Below is a small trained network, with its code and all its weights. Each question gives an input and a target symbol and asks what happens when units are switched off, that is, made to give their printed mean instead of their output.

import numpy as np


def w(rows, s, z=0):
    codes = np.array(rows[::2]) - 128.0
    scale = np.full(codes.shape[1], s)
    scale[-1] = z or s
    return codes * scale


def norm(h):
    return h / np.sqrt((h * h).mean(-1, keepdims=True) + 1e-5)


def f(y):
    return y / 2 * (1 + np.tanh(0.7978845608 * (y + 0.044715 * y**3)))


def softmax(a):
    e = np.exp(a - a.max(-1, keepdims=True))
    return e / e.sum(-1, keepdims=True)


def log_softmax(a):
    a = a - a.max(-1, keepdims=True)
    return a - np.log(np.exp(a).sum(-1, keepdims=True))


def net(x, mask):
    ids = ['γεζθξπτφω'.index(c) for c in x.split()]
    T = len(ids)
    res = E[ids] + P[:T]
    u = 0
    for l in range(2):
        q, k, v = (norm(res) @ M[l].T for M in (Q, K, V))
        z = softmax(np.where(np.tri(T) > 0, q @ k.T / 4**0.5, -1e9)) @ v
        res = res + np.where(mask[u], z, O[l][:, -1]) @ O[l][:, :-1]
        u += 1
        y = f(norm(res) @ A[l][:, :-1].T + A[l][:, -1])
        res = res + np.where(mask[u : u + 8], y, B[l][:, -1]) @ B[l][:, :-1]
        u += 8
    return log_softmax(norm(res)[-1] @ U[:, :-1].T + U[:, -1])


Q, K, V, O, A, B = {}, {}, {}, {}, {}, {}
E = w([
[155,181,191,76],'γ',
[81,62,150,126],'ε',
[145,202,205,86],'ζ',
[183,154,175,48],'θ',
[99,43,120,129],'ξ',
[110,56,119,126],'π',
[79,107,37,2],'τ',
[65,156,60,205],'φ',
[123,39,177,165],'ω',
],0.019)
P = w([
[1,92,194,81],'0',
[22,110,176,91],'1',
[42,114,159,94],'2',
[64,139,150,103],'3',
[53,203,183,139],'4',
[118,118,131,103],'5',
[130,129,136,114],'6',
[141,124,146,132],'7',
[177,93,132,125],'8',
[156,120,164,180],'9',
[131,131,204,219],'10',
[189,79,183,198],'11',
],0.009)
Q[0] = w([
[207,107,196,107],'L0H1',
[134,64,58,208],'L0H1',
[143,82,251,71],'L0H1',
[52,116,115,105],'L0H1',
],0.012)
K[0] = w([
[168,179,141,218],'L0H1',
[6,119,163,80],'L0H1',
[190,76,99,212],'L0H1',
[158,77,72,136],'L0H1',
],0.014)
V[0] = w([
[152,108,88,219],'L0H1',
[127,157,155,254],'L0H1',
[97,184,171,157],'L0H1',
[169,64,175,99],'L0H1',
],0.0085)
O[0] = w([
[129,169,89,2,3],'L0H1',
[65,189,73,72,37],'L0H1',
[44,140,135,173,138],'L0H1',
[232,140,68,172,223],'L0H1',
],0.0083,0.004)
A[0] = w([
[102,62,126,210,178],'L0N1',
[191,105,109,152,180],'L0N2',
[102,11,95,120,54],'L0N3',
[127,141,159,215,45],'L0N4',
[169,112,210,100,193],'L0N5',
[71,154,178,138,68],'L0N6',
[181,213,113,69,250],'L0N7',
[182,86,121,135,166],'L0N8',
],0.013,0.0019)
B[0] = w([
[57,191,145,59,253],'L0N1',
[161,159,186,123,178],'L0N2',
[172,110,116,62,254],'L0N3',
[135,200,144,61,187],'L0N4',
[55,82,211,177,252],'L0N5',
[247,82,134,104,162],'L0N6',
[174,170,87,208,176],'L0N7',
[127,183,127,147,192],'L0N8',
],0.014,0.008)
Q[1] = w([
[176,252,2,51],'L1H1',
[147,230,13,157],'L1H1',
[233,4,124,143],'L1H1',
[170,186,203,119],'L1H1',
],0.0099)
K[1] = w([
[7,97,161,144],'L1H1',
[120,79,170,101],'L1H1',
[161,41,96,64],'L1H1',
[116,205,124,73],'L1H1',
],0.012)
V[1] = w([
[9,171,250,237],'L1H1',
[145,138,103,125],'L1H1',
[49,68,145,93],'L1H1',
[28,136,118,155],'L1H1',
],0.011)
O[1] = w([
[213,7,48,180,254],'L1H1',
[140,156,148,117,92],'L1H1',
[44,132,60,172,204],'L1H1',
[187,182,91,166,134],'L1H1',
],0.012,0.0076)
A[1] = w([
[187,173,106,143,176],'L1N1',
[61,85,168,119,169],'L1N2',
[136,82,127,5,252],'L1N3',
[113,135,140,178,91],'L1N4',
[137,152,132,64,63],'L1N5',
[92,75,103,118,201],'L1N6',
[145,79,73,124,205],'L1N7',
[94,167,65,207,167],'L1N8',
],0.019,0.0033)
B[1] = w([
[114,122,75,57,143],'L1N1',
[149,175,75,97,179],'L1N2',
[161,165,252,160,248],'L1N3',
[86,161,145,161,147],'L1N4',
[182,84,114,162,151],'L1N5',
[99,170,126,72,171],'L1N6',
[81,186,90,86,178],'L1N7',
[204,120,96,123,147],'L1N8',
],0.02,0.016)
U = w([
[68,55,115,95,195],'γ',
[102,144,102,155,31],'ε',
[193,90,208,78,198],'ζ',
[111,55,129,224,193],'θ',
[136,186,134,223,5],'ξ',
[150,191,154,235,107],'π',
[110,254,169,49,183],'τ',
[167,180,13,59,210],'φ',
[227,197,27,218,94],'ω',
],0.0097,0.0026)

Each question gives the input, a string of symbols that net reads in full, and the target symbol t.
The units are the heads (4 rows each of Q, K, V and O) and the neurons (one row each of A and B). Each row of codes is followed by its name. A weight is (code - 128) times the scale printed after its matrix; where a second scale follows, it is the last column's (O, A, B and U).
mask holds one flag per unit, layer by layer, with each layer's heads first. A switched-off unit (its flag False) gives its mean, the last column of its rows in O or B, instead of its output. The means were averaged over made-up inputs and are rounded, as every weight is.
A unit's drop is (log p(t) with every unit on - log p(t) with that unit switched off) / (log p(t) with every unit on - log p(t) with every unit switched off).
The circuit of an input: a set's keep is (log p(t) with only the set's units on - log p(t) with every unit switched off) / (log p(t) with every unit on - log p(t) with every unit switched off). Starting from the 12 units with the biggest drops (on a tie, the unit counted first), units are removed one at a time, each time the one whose removal leaves the highest keep (on an exact tie, the one counted first), for as long as the keep stays at least 0.8.
circuit, biggest first: the units of the circuit, biggest drop first
unit that matters most: the unit with the biggest drop
top k neurons: the k neurons with the biggest drops, biggest first
drop of u: that unit's drop, to one decimal
input γ ω γ π ζ ζ π ζ ξ ξ φ γ, target φ: unit that matters most => L0H1
input φ γ ξ ζ τ θ τ, target ζ: circuit, biggest first => (L0N1 L1N2)
input ζ θ π γ, target π: top 4 neurons => (L0N5 L0N3 L1N7 L0N6)
input ζ φ τ θ π γ θ, target π: top 4 neurons => (L0N5 L0N7 L0N6 L0N1)
input π γ π θ π ζ, target π: top 2 neurons => (L0N5 L0N3)
input ζ γ ξ φ γ π θ, target π: top 3 neurons => (L0N5 L0N1 L0N7)
input φ ζ π ω τ φ θ, target φ: top 2 neurons => (L0N7 L1N3)
input ζ π τ γ θ φ φ ε τ, target ζ: top 3 neurons => (L0N1 L0N3 L0N5)
input ζ θ γ ω, target τ: top 2 neurons => (L1N7 L1N6)
input π γ ζ ζ γ γ, target ζ: top 3 neurons => (L0N6 L0N4 L0N7)
input θ φ γ ζ, target φ: top 2 neurons => (L0N3 L1N3)
input ω π γ, target ω: top 3 neurons => (L0N7 L1N8 L1N3)
input γ γ θ γ ζ θ ε γ θ γ ξ, target τ: top 2 neurons => (L1N7 L0N5)
input π ε ε ξ π ω π π ω π θ, target ω: unit that matters most => L0N7
input γ θ ζ γ ε θ π π φ φ, target φ: drop of L0N3 => 0.0
input ε γ π π φ φ ω, target τ: drop of L1H1 => -0.1
input ω ξ ξ ζ, target π: drop of L1N4 => 0.2
